Below are the code and all the weights of a small trained network. Each question names an input and a class and asks about switching units off, where a switched-off unit gives its printed mean instead of its output.

import numpy as np


def w(rows, s, z=0):
    codes = np.array(rows[::2]) - 128.0
    scale = np.full(codes.shape[1], s)
    scale[-1] = z or s
    return codes * scale


def f(y):
    return np.maximum(y, 0)


def log_softmax(a):
    a = a - a.max(-1, keepdims=True)
    return a - np.log(np.exp(a).sum(-1, keepdims=True))


def net(x, mask):
    res = np.array(x, float).reshape(1, 6) / 4 @ E
    y = f(res @ A[0][:, :-1].T + A[0][:, -1])
    res = res + np.where(mask, y, B[0][:, -1]) @ B[0][:, :-1]
    return log_softmax(res[-1] @ U[:, :-1].T + U[:, -1])


A, B = {}, {}
E = w([
[106,124,124,146,149,143,112],'x0',
[103,29,93,39,224,13,104],'x1',
[120,251,47,136,207,105,206],'x2',
[118,118,125,149,155,146,113],'x3',
[34,48,103,96,112,239,216],'x4',
[129,135,130,116,116,120,133],'x5',
],0.011)
A[0] = w([
[120,219,115,161,122,138,204,147],'neuron 0',
[125,118,44,90,214,58,173,63],'neuron 1',
[176,126,210,138,67,222,132,175],'neuron 2',
[82,98,164,118,157,172,162,161],'neuron 3',
[85,112,145,110,177,137,131,176],'neuron 4',
[133,75,179,5,127,116,98,170],'neuron 5',
[95,141,178,170,49,154,82,218],'neuron 6',
[156,124,113,151,178,87,95,216],'neuron 7',
[156,109,243,158,97,172,79,204],'neuron 8',
[101,60,164,85,128,81,58,193],'neuron 9',
[137,168,118,112,174,112,152,166],'neuron 10',
[172,205,119,178,147,125,100,253],'neuron 11',
[131,164,69,139,117,176,214,143],'neuron 12',
[91,163,72,72,215,84,153,43],'neuron 13',
[55,69,102,78,110,202,219,192],'neuron 14',
],0.011,0.0054)
B[0] = w([
[134,204,120,168,208,204,88,226],'neuron 0',
[87,131,152,93,67,105,191,240],'neuron 1',
[102,149,128,129,106,163,168,236],'neuron 2',
[144,107,102,115,141,170,174,187],'neuron 3',
[140,99,114,98,117,101,146,177],'neuron 4',
[127,67,82,165,134,114,91,224],'neuron 5',
[125,150,198,66,113,103,182,222],'neuron 6',
[122,121,175,126,96,41,130,209],'neuron 7',
[85,123,166,75,53,61,181,232],'neuron 8',
[133,65,88,215,147,51,86,237],'neuron 9',
[116,159,187,97,129,134,110,189],'neuron 10',
[154,184,217,130,136,157,59,243],'neuron 11',
[141,198,76,156,176,172,157,209],'neuron 12',
[107,149,167,71,100,128,166,222],'neuron 13',
[119,76,24,123,133,254,168,253],'neuron 14',
],0.0097,0.015)
U = w([
[104,160,244,63,70,77,128,253],'0',
[118,98,136,15,102,178,236,112],'1',
[254,172,219,126,222,191,15,76],'2',
[144,175,53,227,213,188,138,38],'3',
[163,76,152,201,161,49,27,175],'4',
[146,19,44,153,150,158,91,23],'5',
],0.0079,0.0021)

Each question gives the input, the list of numbers given to net, and the class t.
The units are the neurons (one row each of A and B). Each row of codes is followed by its name. A weight is (code - 128) times the scale printed after its matrix; where a second scale follows, it is the last column's (A, B and U).
mask holds one flag per neuron, in row order. A switched-off neuron (its flag False) gives its mean, the last column of its row in B, instead of its output. The means were averaged over made-up inputs and are rounded, as every weight is.
A unit's drop is (log p(t) with every unit on - log p(t) with that unit switched off) / (log p(t) with every unit on - log p(t) with every unit switched off).
The circuit of an input: a set's keep is (log p(t) with only the set's units on - log p(t) with every unit switched off) / (log p(t) with every unit on - log p(t) with every unit switched off). Starting from the 12 units with the biggest drops (on a tie, the unit counted first), units are removed one at a time, each time the one whose removal leaves the highest keep (on an exact tie, the one counted first), for as long as the keep stays at least 0.8.
circuit, biggest first: the units of the circuit, biggest drop first
top k neurons: the k neurons with the biggest drops, biggest first
drop when u is switched off: that unit's drop, to one decimal
input [-4,0,5,-6,-7,-4], class 2: circuit, biggest first : (neuron 11)
input [-2,-1,8,-8,1,0], class 3: top 2 neurons : (neuron 12; neuron 0)
input [-8,0,1,-8,-5,-3], class 2: circuit, biggest first : (neuron 8; neuron 1)
input [-1,6,-3,2,0,-4], class 4: top 2 neurons : (neuron 14; neuron 9)
input [-3,1,-6,-5,-7,-4], class 4: top 2 neurons : (neuron 9; neuron 1)
input [3,-7,1,8,0,-1], class 2: top 4 neurons : (neuron 0; neuron 11; neuron 1; neuron 14)
input [6,-6,1,8,2,3], class 3: top 3 neurons : (neuron 0; neuron 1; neuron 12)
input [5,7,-1,-3,-7,-4], class 4: drop when neuron 9 is switched off : 1.1
input [-5,5,-5,2,1,-8], class 5: drop when neuron 9 is switched off : -0.1
input [2,3,7,4,-3,-5], class 0: drop when neuron 10 is switched off : 0.0
